Below are the code and all the weights of a small trained network. Each question names an input and a target symbol and asks about switching units off, where a switched-off unit gives its printed mean instead of its output.

import numpy as np


def w(rows, s, z=0):
    codes = np.array(rows[::2]) - 128.0
    scale = np.full(codes.shape[1], s)
    scale[-1] = z or s
    return codes * scale


def norm(h):
    return h / np.sqrt((h * h).mean(-1, keepdims=True) + 1e-5)


def f(y):
    return np.maximum(y, 0)


def softmax(a):
    e = np.exp(a - a.max(-1, keepdims=True))
    return e / e.sum(-1, keepdims=True)


def log_softmax(a):
    a = a - a.max(-1, keepdims=True)
    return a - np.log(np.exp(a).sum(-1, keepdims=True))


def net(x, mask):
    ids = ['ΘΞβηστψ'.index(c) for c in x.split()]
    T = len(ids)
    res = E[ids] + P[:T]
    r = norm(res)
    for j in range(2):
        rows = slice(3 * j, 3 * j + 3)
        q, k, v = (r @ M[0][rows].T for M in (Q, K, V))
        z = softmax(np.where(np.tri(T) > 0, q @ k.T / 3**0.5, -1e9)) @ v
        o = O[0][rows]
        res = res + np.where(mask[j], z, o[:, -1]) @ o[:, :-1]
    y = f(norm(res) @ A[0][:, :-1].T + A[0][:, -1])
    res = res + np.where(mask[2:6], y, B[0][:, -1]) @ B[0][:, :-1]
    return log_softmax(norm(res)[-1] @ U[:, :-1].T + U[:, -1])


Q, K, V, O, A, B = {}, {}, {}, {}, {}, {}
E = w([
[226,159,128,218,104,110,124,161],'Θ',
[59,152,162,178,71,147,82,135],'Ξ',
[180,212,116,113,96,207,82,124],'β',
[90,64,107,186,91,82,136,186],'η',
[128,99,63,67,105,131,122,157],'σ',
[176,89,141,151,196,102,93,62],'τ',
[169,158,143,110,119,122,253,78],'ψ',
],0.017)
P = w([
[129,169,135,160,251,211,156,120],'0',
[143,159,142,150,140,55,83,97],'1',
[194,56,135,191,155,207,133,187],'2',
[119,142,46,161,128,169,123,115],'3',
[146,161,124,68,103,43,74,127],'4',
[157,37,124,151,108,199,130,151],'5',
[94,150,12,185,139,136,120,89],'6',
[153,176,151,77,164,32,61,172],'7',
[178,51,201,107,122,155,112,200],'8',
[113,62,41,173,105,194,131,89],'9',
[97,201,25,183,177,79,101,109],'10',
[165,144,209,57,148,62,72,195],'11',
[168,8,170,96,72,183,121,144],'12',
[105,93,37,178,107,151,115,83],'13',
],0.012)
Q[0] = w([
[138,104,167,140,155,148,111,89],'head 0',
[149,148,115,114,163,103,75,86],'head 0',
[79,102,154,145,146,81,130,90],'head 0',
[128,214,55,103,118,8,83,113],'head 1',
[103,115,37,175,99,153,147,67],'head 1',
[88,223,156,144,165,45,125,129],'head 1',
],0.018)
K[0] = w([
[129,106,179,149,162,122,116,122],'head 0',
[149,131,112,170,132,133,91,95],'head 0',
[111,89,168,163,133,69,173,75],'head 0',
[126,122,56,197,77,149,144,56],'head 1',
[185,7,180,119,27,195,131,83],'head 1',
[86,134,50,162,185,168,144,114],'head 1',
],0.017)
V[0] = w([
[154,102,155,165,76,59,113,108],'head 0',
[151,171,117,180,144,131,213,164],'head 0',
[223,93,76,53,142,141,102,116],'head 0',
[35,37,25,24,229,172,179,136],'head 1',
[69,70,198,182,130,32,71,85],'head 1',
[50,174,212,117,53,114,254,177],'head 1',
],0.0059)
O[0] = w([
[137,141,147,153,148,161,150,182,90],'head 0',
[177,125,158,133,28,110,135,130,108],'head 0',
[152,191,107,124,90,66,74,95,253],'head 0',
[188,76,144,118,112,254,185,171,195],'head 1',
[118,200,68,44,111,138,133,112,92],'head 1',
[185,232,151,187,183,106,143,171,8],'head 1',
],0.0093,0.005)
A[0] = w([
[70,156,158,158,75,163,130,140,75],'neuron 0',
[42,66,123,169,85,41,160,174,105],'neuron 1',
[25,255,104,123,168,16,124,124,1],'neuron 2',
[147,235,119,87,121,175,84,89,83],'neuron 3',
],0.009,0.0058)
B[0] = w([
[74,187,186,128,159,95,80,86,150],'neuron 0',
[192,162,159,96,201,241,128,122,255],'neuron 1',
[97,34,222,147,25,188,254,109,200],'neuron 2',
[211,206,113,61,224,228,139,110,187],'neuron 3',
],0.0091,0.0045)
U = w([
[178,154,124,213,54,47,67,145,184],'Θ',
[14,130,190,161,57,106,64,79,210],'Ξ',
[164,210,112,79,148,188,79,91,49],'β',
[157,23,150,152,91,215,126,163,84],'η',
[50,87,33,72,60,61,74,151,255],'σ',
[142,49,153,130,222,87,47,1,46],'τ',
[143,134,162,111,78,93,229,60,125],'ψ',
],0.0058,0.0032)

Each question gives the input, a string of symbols that net reads in full, and the target symbol t.
The units are the heads (3 rows each of Q, K, V and O) and the neurons (one row each of A and B). Each row of codes is followed by its name. A weight is (code - 128) times the scale printed after its matrix; where a second scale follows, it is the last column's (O, A, B and U).
mask holds one flag per unit, heads first, then neurons. A switched-off unit (its flag False) gives its mean, the last column of its rows in O or B, instead of its output. The means were averaged over made-up inputs and are rounded, as every weight is.
A unit's drop is (log p(t) with every unit on - log p(t) with that unit switched off) / (log p(t) with every unit on - log p(t) with every unit switched off).
The circuit of an input: a set's keep is (log p(t) with only the set's units on - log p(t) with every unit switched off) / (log p(t) with every unit on - log p(t) with every unit switched off). Starting from all 6 units, units are removed one at a time, each time the one whose removal leaves the highest keep (on an exact tie, the one counted first), for as long as the keep stays at least 0.8.
circuit, biggest first: the units of the circuit, biggest drop first
k most important neurons: the k neurons with the biggest drops, biggest first
heads that matter: for each layer, one digit per head in row order, 1 if its drop is at least 0.15 and else 0, layers parted by /
drop of u: that unit's drop, to one decimal
input ψ σ η σ η β σ η η Θ Ξ Ξ Θ, target ψ: circuit, biggest first => head 1; neuron 2
input σ σ σ η σ η σ Ξ σ τ η, target η: circuit, biggest first => neuron 1
input σ σ ψ σ Ξ, target η: heads that matter => 01
input σ η η η τ σ σ, target η: heads that matter => 01
input σ Ξ τ η σ σ σ σ β η, target τ: circuit, biggest first => head 1; neuron 1
input σ τ Θ, target σ: circuit, biggest first => head 1; neuron 1
input Θ σ σ Θ σ Ξ η, target ψ: circuit, biggest first => head 1; neuron 2
input σ τ Θ η, target Ξ: heads that matter => 01
input σ η η Ξ, target β: 2 most important neurons => neuron 3; neuron 2
input ψ σ σ, target σ: heads that matter => 10
input σ τ σ η Θ σ Ξ, target η: heads that matter => 11
input σ τ η σ σ η τ Ξ, target σ: 2 most important neurons => neuron 2; neuron 3
input σ ψ η Ξ ψ τ ψ, target σ: 3 most important neurons => neuron 1; neuron 2; neuron 3
input ψ Θ η σ τ σ σ σ β σ τ Ξ η, target ψ: circuit, biggest first => neuron 2; head 1
input β η σ, target β: circuit, biggest first => head 1
input σ Θ σ σ σ η β σ σ σ η ψ τ ψ, target σ: 2 most important neurons => neuron 1; neuron 2
input Θ σ τ Ξ σ ψ σ τ η τ η τ τ, target σ: drop of neuron 1 => 0.2
input η Θ Ξ σ ψ, target η: drop of head 1 => 1.2
input σ Θ ψ Θ η η Θ τ Θ, target σ: drop of head 1 => 0.6
input σ ψ Θ, target Θ: circuit, biggest first => head 1
